Each row has a name. Each question is about the rows just above it.

J: 60 15 5 -9 35
A: -65 3 -17 -8 68
C: -80 -8 -26 4 -63
Q: -65 3 -17 -8 -55
H: -31 -17 20 -34 -19
R: 44 -10 5 0 -16
G: -82 -4 -5 4 -65
V: 38 14 5 -9 36
How many times does H hold -17? | 1
Go on from -10 5 to the end of its row. | 0 -16
The entry that follows -10: | 5
Go on from 15 5 to the end of its row. | -9 35
Right after 15 comes | 5

M: 7 2 0 3 -66 -70 0 -62 1 -61 36 8 -67 1 6 0 -59 0 -19 15 -1 1 -6 6 0 -26
 -2 -18
L: 27 -44 -53 -78 -8 -19 -88 -26 -70 -26 -28 -6 -14 -71 19 -18 -13 36 8 -28
 -85 19 -14 13 4 35 -70 52
N: 20 26 -17 -35 -52 -32 -47 8 -42 -37 38 36 -45 -24 19 -18 -13 37 31 -27
 -35 29 39 25 -67 9 -49 12
T: -25 25 27 47 7 25 7 18 37 18 22 -18 4 32 -27 18 7 -44 -68 13 50 -27 -31
 -56 5 -38 57 7
Right after 39 comes | 25
After 19 -18 -13 36, its row goes on with | 8 -28 -85 19 -14 13 4 35 -70 52
What comes right after 3 in the named rows? | -66
How many times does M hold 1? | 3
Count of 7 in T: | 4

D: -30 -25 -39 -18 -9 7 -15 -30 -6 18 -7 2 8 -30 -1 6 -1 -19 -3 -27 -17 9
 -9 27 -7 -30 -1 -3 -27 4 -1 -2 11 -20 -18 22 5 12 -20 6 -24 1 -7 -15
 -56 -19 -2 -3 -4
K: 4 -25 -39 -18 -9 7 -26 -30 -6 18 -7 2 8 -30 -1 6 -1 -19 -3 -27 -17 9 -9
 27 -7 -39 -1 -3 20 -39 -1 -2 11 -20 -18 22 -3 12 -20 6 -24 1 -38 -3 -68
 0 -5 10 4
U: -20 -4 -10 -19 -9 7 -15 -30 -7 -24 3 -5 -27 -11 -2 -18 0 -6 -24 -13 -10
 -17 -3 -43 -3 -6 -1 0 -36 -16 0 -12 -27 -2 -2 -38 -12 -31 -13 -32 -10
 -20 -22 -13 -9 -9 -14 -10 -22
Go on from -3 -68 to the end of its row. | 0 -5 10 4
Count of -27 in D: | 2
Count of -39 in K: | 3
Right after 5 comes | 12

P: 3 9 -4 -60 -45 -5 9 -32 -3
E: 39 57 42 12 23 -28 53 -28 35
Z: -48 -56 42 11 23 -29 -33 56 -41
Y: -39 -67 -42 6 14 -40 -51 -35 -39
B: -26 -46 -29 -50 -15 -33 -34 17 -34
W: -36 -62 -39 -15 28 -38 -50 46 -42
X: -17 -13 -31 4 -25 -23 -18 -38 -20
F: -23 -33 -27 -9 -23 -30 -39 -22 -25
S: -39 -67 -42 6 14 -40 8 26 -39
The rest of the row after 23 -29: | -33 56 -41
Right after -18 comes | -38
How many times does B hold -33? | 1
After 42 12, its row goes on with | 23 -28 53 -28 35
Count of -34 in B: | 2

zimur: -13 -27 -17 -25 -42 -22 -19 -21 -12 26 -21 -9 42 -22 -24 37 51 -2 -19 39
 35 13 -24 50 -33 25 34 39
pir: 12 17 -75 12 10 26 16 24 -9 -10 28 8 18 25 31 9 -6 12 -75 12 -18 -2 34
 39 15 12 17 15
bop: -29 -50 -11 -16 -53 -17 -48 -14 -7 -18 -11 -45 -57 -15 -12 6 15 -26 -56
 -48 4 -6 -6 -60 -48 24 -50 -47
Sidim: -24 18 -75 -81 6 -76 13 -74 48 32 -79 21 47 -77 -81 29 -5 34 19 41 14 42
 -75 18 2 -20 34 38
mazuz: 43 84 4 8 93 10 78 8 39 1 4 73 15 7 3 -15 -37 51 89 9 -13 -13 -5 8 82
 -47 24 12
fufef: -18 -56 -2 -2 -60 -2 -49 0 -42 37 -2 -37 48 0 -5 9 52 -42 -50 45 40 39
 -9 52 -53 22 32 43
muzu: 14 27 -9 -7 32 -5 25 -5 20 3 -8 27 -6 -6 -11 -7 -8 17 30 -6 4 -1 -16 -15
 26 -21 2 -3
Whose row is 14 27 -9 -7 32 -5 25 -5 20 3 -8 27 -6 -6 -11 -7 -8 17 30 -6 4 -1 -16 -15
 26 -21 2 -3? | muzu
After 9 -13 -13 -5 8, its row goes on with | 82 -47 24 12
The rest of the row after -56 -2 -2 -60 -2: | -49 0 -42 37 -2 -37 48 0 -5 9 52 -42 -50 45 40 39 -9 52 -53 22 32 43
Count of -22 in zimur: | 2
The rest of the row after -24 18 -75: | -81 6 -76 13 -74 48 32 -79 21 47 -77 -81 29 -5 34 19 41 14 42 -75 18 2
 -20 34 38
Count of 12 in pir: | 5

Temi: 10 -26 10 17 16 -16
sul: -17 -50 42 17 16 -16
zab: -16 -50 67 -3 25 -15
lelin: 14 -50 67 22 21 -20
taru: 16 26 42 12 -33 -38
mumif: -16 -50 67 22 21 -21
The entry that follows -17: | -50
The entry that follows 12: | -33
Go on from 42 17 16 to the end of its row. | -16
After -50 42 17 16, its row goes on with | -16
Times 17 occurs in Temi: | 1

mok: 54 45 -18 5 17 -65 -41 12 16 -3 7 -38 19 -6
rin: 7 20 -3 7 44 -67 -41 -21 13 32 6 -38 19 -6
Tizut: 13 22 -5 7 41 -67 -41 -19 13 28 7 -39 19 -6
vok: 54 45 -18 5 17 -65 -41 12 -4 36 3 -70 18 -24
ved: 7 21 -3 7 44 -67 -41 -22 11 28 6 -38 19 -6
lud: 33 31 -12 -4 30 -67 31 -4 31 33 7 -57 -4 34
What comes right after -21 in the named rows? | 13
The rest of the row after 7 -38: | 19 -6
The entry that follows -5: | 7
Go on from 28 6 to the end of its row. | -38 19 -6
The rest of the row after 7 -57: | -4 34
Whose row is 7 20 -3 7 44 -67 -41 -21 13 32 6 -38 19 -6? | rin
Times -4 occurs in lud: | 3

neso: -7 -13 -7 2 -10 5 -11 48 14 -44 -9 -6 -20 -27 -10 -21 -43 -15 0 -17 -14
 -21 -59
Tesis: 45 -36 47 6 -42 -6 36 7 2 11 -34 7 -1 -32 -25 -35 -11 -32 39 -39 -28 13
 -5
Reto: -18 32 -28 -10 31 25 -17 -25 33 28 26 25 19 -39 14 36 30 29 -35 39 26
 -21 34
Dena: 23 -30 39 -9 -39 -8 20 -14 -12 16 -35 1 -8 22 -25 -42 28 -33 39 -39 -29
 15 32
Vop: 24 -9 20 22 -5 1 10 28 27 -20 -7 25 20 -31 3 -13 -45 -11 29 -17 -11 -15
 -49
kego: -14 13 -18 28 9 -5 0 56 -20 -45 7 4 14 17 16 17 -73 16 -13 22 11 -9 -55
After 7 2 11 -34 7, its row goes on with | -1 -32 -25 -35 -11 -32 39 -39 -28 13 -5
The rest of the row after 25 19: | -39 14 36 30 29 -35 39 26 -21 34

